B, the same points and some others measured another way; then each row and its match in B
B:
0: [ 246 -313  226  237 -226   22  301   -6 -108  -54 -120  282 -321  264
 -140 -225 -421   86   61  126 -186]
1: [ -74 -305   81  -59   97  334   13  134 -148  -77 -113   -6  231 -411
 -406   21 -436 -133 -404  113  116]
2: [ -70  -62  -84   62  292   73  -46   71 -120   44  -29  -89   36 -202
  -95   32   73   46   61    9   47]
3: [ 107 -216  -34  141  306  152  138 -168  -19  191   32  -84   41  164
 -359  -15  298  408   93 -177  -52]
4: [-131  -18 -202   31  178  203 -178  204   73   19 -108 -195  175  -63
 -138  125 -271  -12  -37 -117  108]
5: [ 287  201 -236 -394  -68   83  -44   45  -93 -160 -122 -136  270 -195
   80   92   22  152 -235  -39  356]
6: [ 226   44   58  -80  -92 -211  -39   68 -119 -197 -145  173 -179   -2
  391 -162 -278 -154  -40   77  136]
7: [ 281 -281  218    6 -208   29  174   -3  -53 -151 -120  256 -123  115
  -73 -214 -494   -6 -233   49   -5]
8: [-124  -58  -82  356  339 -137  -59  147  205  128   72   28 -290  299
   77  -98  -89   99  427 -205 -243]
9: [ -42 -236   -1  242  413   42  -15  -50  113  179   59  -37  -43  209
 -220  -61   71  216  134 -232 -118]
10: [ 354  -74   87  -68  -17 -175  272  -34   19 -128  116  296 -244   54
   67 -291  -39  249   12  -27 -153]
11: [ -74   21 -132  118  206  -47 -212  178  142    3  -79  -66  -53  157
  167   12 -254  -50  136 -180   28]
12: [ 257  -78    5 -419 -165  267  131   46 -292 -249 -142   25  317 -555
 -244   16 -235   -1 -559  218  324]
13: [ 246  -94  -13 -283  127   68   36  -37   64 -116   48   56  208 -122
 -120  -87  -58  189 -370 -172  147]
14: [ 424 -168  116 -132  -61  -15  354 -132  -48 -103   99  249  -96   24
 -162 -244   38  358 -145  -16  -79]
15: [  77  142 -260 -281   74  151 -138  160   29 -113  -88 -178  301 -211
  -24  122 -152   64 -233 -109  277]
16: [-135 -120  -50  276  294  -47 -190  139  208   86  -36  -24 -125  287
   56  -45 -279  -31  188 -246  -94]
17: [ 167 -237  246  366 -184 -172  132   19 -181  -38 -212  275 -487  353
  191 -235 -421 -118  251  173 -133]
18: [ -12  197 -150   50  321 -319 -282  129   86  -22   -4  -12 -177   94
  518  -62   28  -81  258 -172   69]
19: [ 257 -266  135  164    5   33  349 -114 -131   31   28  189 -225  121
 -250 -194   43  311  112   61 -183]
20: [-209 -484  194  511   69  218  -39  149   28  112 -215   60 -165  303
 -325  -50 -733 -191   51  -10 -162]
21: [ 479 -128   31 -350 -335  284  297 -120 -274 -176 -164   38  241 -178
 -328  -10 -111  272 -449  147  272]
22: [ 103  -57  -88  274  106  -98   52   76  257   87   34   55 -269  515
   38 -118 -151  266  356 -258 -223]
23: [ -97  166 -194   81   34  -89 -270  340   94  -98 -167  -63 -107   58
  346   37 -478 -233  160  -50   87]
24: [-200  171 -213  249  219 -185 -296  296  100   25 -112  -91 -233  164
  390   31 -251 -179  421  -93  -20]
25: [ -28 -280  -15   20  395  264   -6  -74   45  129   34 -122  251  -67
 -455   27   69  227 -197 -208   47]
26: [  20  -36   71   86   -9  -90 -118   96 -301 -101 -251   58 -155 -147
  273  -42 -265 -301   36  231  180]
27: [ -56 -176  105  342   30  -52   34  144 -134    1 -139  135 -334   92
   59 -123 -361 -146  252  140 -141]
28: [ -83  212 -121   35  125 -302 -311  323   58 -157  -98   57 -219  -51
  602  -67 -385 -339  178  -29   72]
29: [ 118    8  -44   62 -120  -74  -24  203   88 -122 -113  100 -171  185
  175 -100 -487  -50   67  -39  -22]
30: [ 189  -33   71 -341   87  -54   69   76 -190 -265   43  194   69 -560
   75 -157 -116  -79 -380  145  152]
31: [ 202  130  -22 -197 -279  -70  -26  194 -277 -288 -248   99  -70 -278
  333  -47 -419 -256 -145  278  257]
32: [ 315  -37   11 -152  -42  -47  197   14   10 -137   58  183  -64  -24
  -12 -175  -94  222 -118  -38  -17]
33: [-177    5 -111   77  195   87 -320  162 -182   14 -281 -211  103 -160
  115  160 -212 -282   10   60  276]
34: [  36  -54  102  135  -23 -149  -40  130 -272 -116 -189  147 -270 -119
  286 -104 -304 -270  111  240   44]
35: [ 389   12   26  -92 -230  -90  161  -37 -146 -139 -137  135 -138  134
  159 -126 -109  134  -16   81  109]
36: [-179 -386   62   48  329  364  -99   63    6   54  -69  -98  300 -222
 -513   58 -344  -53 -372  -94   87]
37: [   6 -300  107  237 -155  134  -23  222  200  -64 -179  136 -126  356
 -141 -101 -886 -123  -82 -111 -102]
38: [ 541  156  -20  -16 -190 -315  219 -188 -166  -51  -78  151 -350  382
  401 -191  304  340  320   11   41]
39: [ 103 -189   71   72  -42  142   75   -3 -244  -22 -196   10  -13  -61
 -152  -12 -198  -12  -80  138  109]
40: [ 132   46 -191 -200  378   17  -82  -66  122   39  103 -120  221  -24
  -52   12  304  313 -103 -305  141]
41: [ 346 -224  182 -150   -4   -5  303 -110  -85 -123   92  268  -57 -116
 -159 -251  -40  226 -241   28  -46]
42: [  37   68 -199  116  271  -15  -50    1  -47  130  -40 -167  -41  117
   22   54  281  234  305 -115   42]
43: [  55  -24 -143 -203  201  131  -45  133  165  -77   76  -38  217 -174
 -159  -16 -175  143 -246 -202   77]
44: [ 307 -158  210   92 -101 -195  201  -64 -145 -104  -56  305 -331  152
  173 -275 -169   40   58   99  -68]
45: [ -99 -128  -85   27   75  285 -136  139 -136   -3 -238 -184  209 -167
 -225  149 -326 -115 -166   41  219]
46: [-191 -630  288  246  152  369    8  105  -10   16 -132  116   93  -82
 -578  -80 -744 -203 -389    8  -75]
47: [ 238 -206  134    1   48   34  189 -141 -237  -13  -61  104  -52  -56
 -132 -121   78  162  -84   85   55]
48: [ 310 -105   35 -294 -152  201  216  -27 -284 -183 -100   69  180 -377
 -228  -43  -93  118 -381  188  215]
49: [ 198  131  -14  -18 -365  -95    6  173 -338 -218 -338   89 -215  -87
  376  -35 -410 -251   76  335  203]
50: [  -2  -27 -154    5  384   50  -98   -8   84  104   46 -144  120   34
 -101   35  195  218   46 -233   63]
51: [ 179  169 -310 -182 -156  203  -60  141   -3  -68 -213 -235  232   51
  -41  182 -172  164  -71  -69  280]
52: [-131 -126   13  252   65   58 -176  156 -151   30 -275  -61  -97   48
   67   46 -388 -252  112   95   96]
53: [ 190 -155  -13 -149  214   69   38  -40  186  -31  103   52  155   36
 -191 -108  -70  257 -266 -273   29]
54: [ -91 -302  -14  173  388  186   34   77  277  127  148   10   54  118
 -431  -75 -189  242  -38 -305 -217]
55: [ 141 -299   81  209  -39  211  265  -47 -133   82 -102   43  -88  149
 -390  -67 -117  239   63   62 -106]
56: [ 298 -226  127 -174   27  140  228 -158 -232  -68  -34   99  112 -203
 -264 -107   72  207 -314   76  136]
57: [  39  373 -334 -145  103  -57 -263   88 -326  -36 -261 -303  113 -249
  389  225  265  -71  179  125  417]
58: [  19  -67 -159 -286  318  329 -113  -69 -198   26  -95 -290  511 -434
 -341  195  234  126 -390  -57  391]
59: [ 271 -257  180  -80  -86   66  287    0  -90 -149   34  269  -80 -131
 -224 -222 -272  133 -241   86  -80]
60: [   6   55 -127  -55  -64  163 -214  100 -368  -63 -401 -229  175 -209
   97  209 -186 -233  -85  199  425]
61: [  88   30 -107 -204  249  -44  -38  118  144 -106  133   52   81 -198
   36  -94  -74  110 -152 -160   30]
62: [  98  -56  105   98 -168  -71  -45  103 -310 -139 -298  105 -203  -53
  261  -73 -399 -293   18  265  150]
63: [-278   10 -167  115  262   85 -348  302   30   -3 -154 -172   83 -136
   82  127 -390 -276   16  -59  130]
64: [  56 -140  123 -215  343   -7  -18  -68 -299 -103   26   76  135 -588
  -20  -88  148  -87 -330  124  207]
65: [ 176  -33  117  102 -175 -169   42   77 -273 -143 -219  179 -310   22
  307 -141 -305 -190  118  247   51]
66: [  46  -13 -117 -134  244  156  -22  -27 -224    8  -66 -154  217 -330
 -146   88  228  112 -121   43  225]
67: [ 123  -59  -75 -279 -381  356 -181  243 -101 -260 -429 -119  362 -165
  -98  163 -877 -291 -567  102  448]
68: [-129  228 -209  208  159 -182 -246  204 -183   24 -208 -143 -226    2
  436   82   -7 -184  458  100  108]
69: [ 298  106  -84  -95 -223  -65   89  106  -54 -155 -127   87 -118   85
  195  -80 -235   86   33   40   79]
70: [ 235   50   -3  -99 -126 -136   60  116  -28 -185  -69  161 -156  -10
  237 -146 -292   -9  -26   36   42]
71: [ 167   42   -5  -70  -77 -144   15  171   10 -189  -44  174 -162  -36
  246 -147 -348  -70  -22   27   15]

[ 156  -99  -69   57  -38    7   45   54  201  138  140   -1 -280  -76
  -51 -115 -248   95 -242 -168  154   88 -131   35  252  414   35  -24
  -59  -54  -28   99] : 8
[ 223  -46   28  -10 -191 -362 -416   13  123   10  186    8  -65 -177
 -141 -168   84  -57 -181 -199  234  -94  209  114  130  314 -159    5
   13  146  133  172] : 63
[ 232   -9   16  -40  -38 -162 -183   26  147  171   76 -205  -73 -172
 -207 -219   41  -38 -198 -170  323   15   75  105   54  142  -33   89
  -64    6  254  160] : 23
[  19  -27  328   24  190   85   25 -101   64 -107 -235 -196 -154    2
   86  149 -141   23   -8  160   80  -10  135  -40  -94   -4   77  -39
  -49 -104    7  155] : 7
[  52 -207  565   48   21 -310 -397 -165   43 -359 -158   79 -247 -165
  318  345 -138  -29   32   97 -102 -154  320  -43  232  452  -44 -191
  -10   84 -301  194] : 46
[  48    7   95   25   62  -44  -57  -31  134  127 -127 -228  -73 -149
 -255 -138    8   36 -126  -71  323  -58   -8  126    2  -34   -3  136
 -149  -88  108  178] : 13
[ -21    9  169   20  -62 -281 -319   -2    9  106   28 -130   11 -275
  -29  -72  -41  -62    1 -245   39  100   42  163  204  147  -11   86
 -116  170 -152  156] : 4
[ -18   14    1  108  126  269  228  -39  135 -127 -106    9 -201  220
  -12   56 -222  150  -92  182   79  -59   26  -63 -179  -10   27  -77
   39 -145    4   88] : 44
[ 189 -119  554  -57  261 -104 -111  -97  154   26 -256 -383 -191 -366
  236  129 -110  -85   24  -32   84  147  118  -72  175  208  207   31
 -195  -65  -17  193] : 37
[ 249  -49 -200   33  -90  -39  -15   29  264  174   93  -76 -202  -45
 -471 -316   34  113 -377 -108  553 -200  -50  137   35  169 -127   96
  -65 -168  335  170] : 28
[-150   70   52  120   -2   47  -53  -59   -2 -216  -65  105  -38  179
   19   88 -123   80   31  120  -47 -102  142   25 -165  -60  -78  -65
   76   56 -151  105] : 62
[ 352 -112   48  -29  -40 -149 -137   35  251   95  137 -101 -236 -193
  -49 -155  -66   -7 -251 -165  275   35   69   -5  192  415    7   -5
  -40  -25  204  147] : 16
[-311  147   -3  152 -132 -258 -343  -21  -50  -59   -8   99  193 -155
  -97  -97   44   10  163 -225  -75  -53   35  220   48 -124 -126  149
  -79  278 -396  138] : 58
[  92  -80   15   65  -66  -79  -83   22  139   18  126   58 -209  -63
   37  -33 -210   51 -154 -137   46   54  -11   31  216  384   -3  -57
   -8   41 -108  106] : 9
[ 188  -32 -152   21 -125 -107 -100   73  174  173  202  -31 -151  -90
 -204 -236  -82   37 -260 -213  260   33  -42  102  148  286  -53   41
  -28   12  133  127] : 24
[  21   67   18   62  146  147  125  -22  169   68 -151 -191  -76  -41
 -162 -122  -38   77  -62    3  245  -24  -35   28 -132 -145   57  125
 -109 -129   98  131] : 70
[-360   88   13  224  140  266  231  -69   50 -133 -244   84  -81  132
    0   89 -255  204  104   92  -90  -50 -150   40  -81 -183   41   43
  -82  -62 -434   88] : 65
[  34 -166  511   26   52 -213 -274 -104   13 -239  -72   22 -235 -143
  434  334 -282  -50   50   24 -238   84  219  -69  273  477   67 -200
   -8  120 -341  136] : 20
[  13   59  -55   64 -205 -292 -387    7   37 -115  176  146   41  -24
  -63 -104   49  -30  -32 -141   40  -99  220  117   -2  141 -187   -7
   83  237  -59  129] : 33
[-345  185   52  156  111  155   66  -55  -53 -101 -198  -40   97  111
    5   57 -127   81  176   61 -122   22   -6   70 -217 -345   22   74
  -43   58 -289   89] : 49
[ -44  -38  305   44 -110 -325 -456 -108  -61 -282  -39   97  -33  -28
   87  169  -14  -54   28   48  -51 -172  351   73   20  178 -163 -119
   73  188 -162  178] : 1
[  20   72   56   59  165  223  170  -26  129  -59 -124 -132 -100  110
   13    4 -126   74  -13  116   84   33   64  -66 -225 -121   76    7
    4  -99   79   96] : 14
[-151  -22   93  156   30   83   48  -49   64 -192  -57  160 -178   86
  164  148 -289  125   21   52 -148   -9   -9  -20   70  177    7 -102
   10   23 -365   87] : 27
[  94   18 -105   42 -108 -131 -146   56  132  125  156  -27  -66 -119
 -136 -207  -56   17 -146 -225  165   51  -18  108  120  189  -46   68
  -37   80   16  120] : 50
[-182   85   83  104    2   23  -77  -56  -40 -191  -76   58   -7  167
   28  107 -116   52   56  113  -77  -64  153   41 -174  -93  -69  -57
   69   81 -160  108] : 56
[ -70   48  -84  154  -32   86   12  -38  112 -236   -4  203 -112  198
  -43    8 -110  131  -55  107   47 -183  101  -10 -155   20 -112  -64
   92   -1 -110   92] : 34
[-335  238 -209  187  254  531  544   47   99  170 -189 -152    5  144
  -67 -108 -308  199   98  -17  -49  249 -369   27 -201 -412  215  179
 -141 -131 -243   16] : 38
[-271  263 -362  127 -244 -110 -207   90  -91   66  221  125  247  128
 -262 -257    9   27   29 -226  -29   29   -2  252 -153 -231 -179  112
   68  285 -139   68] : 57
[  47   40  -68   70   59  131  104  -25  160   14  -87  -90 -121   79
 -264 -130  -31  113 -158   61  314 -138    9   50 -174  -85  -43   62
  -33 -148  176  144] : 6
[ 272  -64   11  -46  -91 -182 -194   40  144  162  152 -154 -149 -131
 -180 -185  -31  -31 -268 -165  301   31   81   98  126  299  -42   18
  -25    3  261  155] : 11
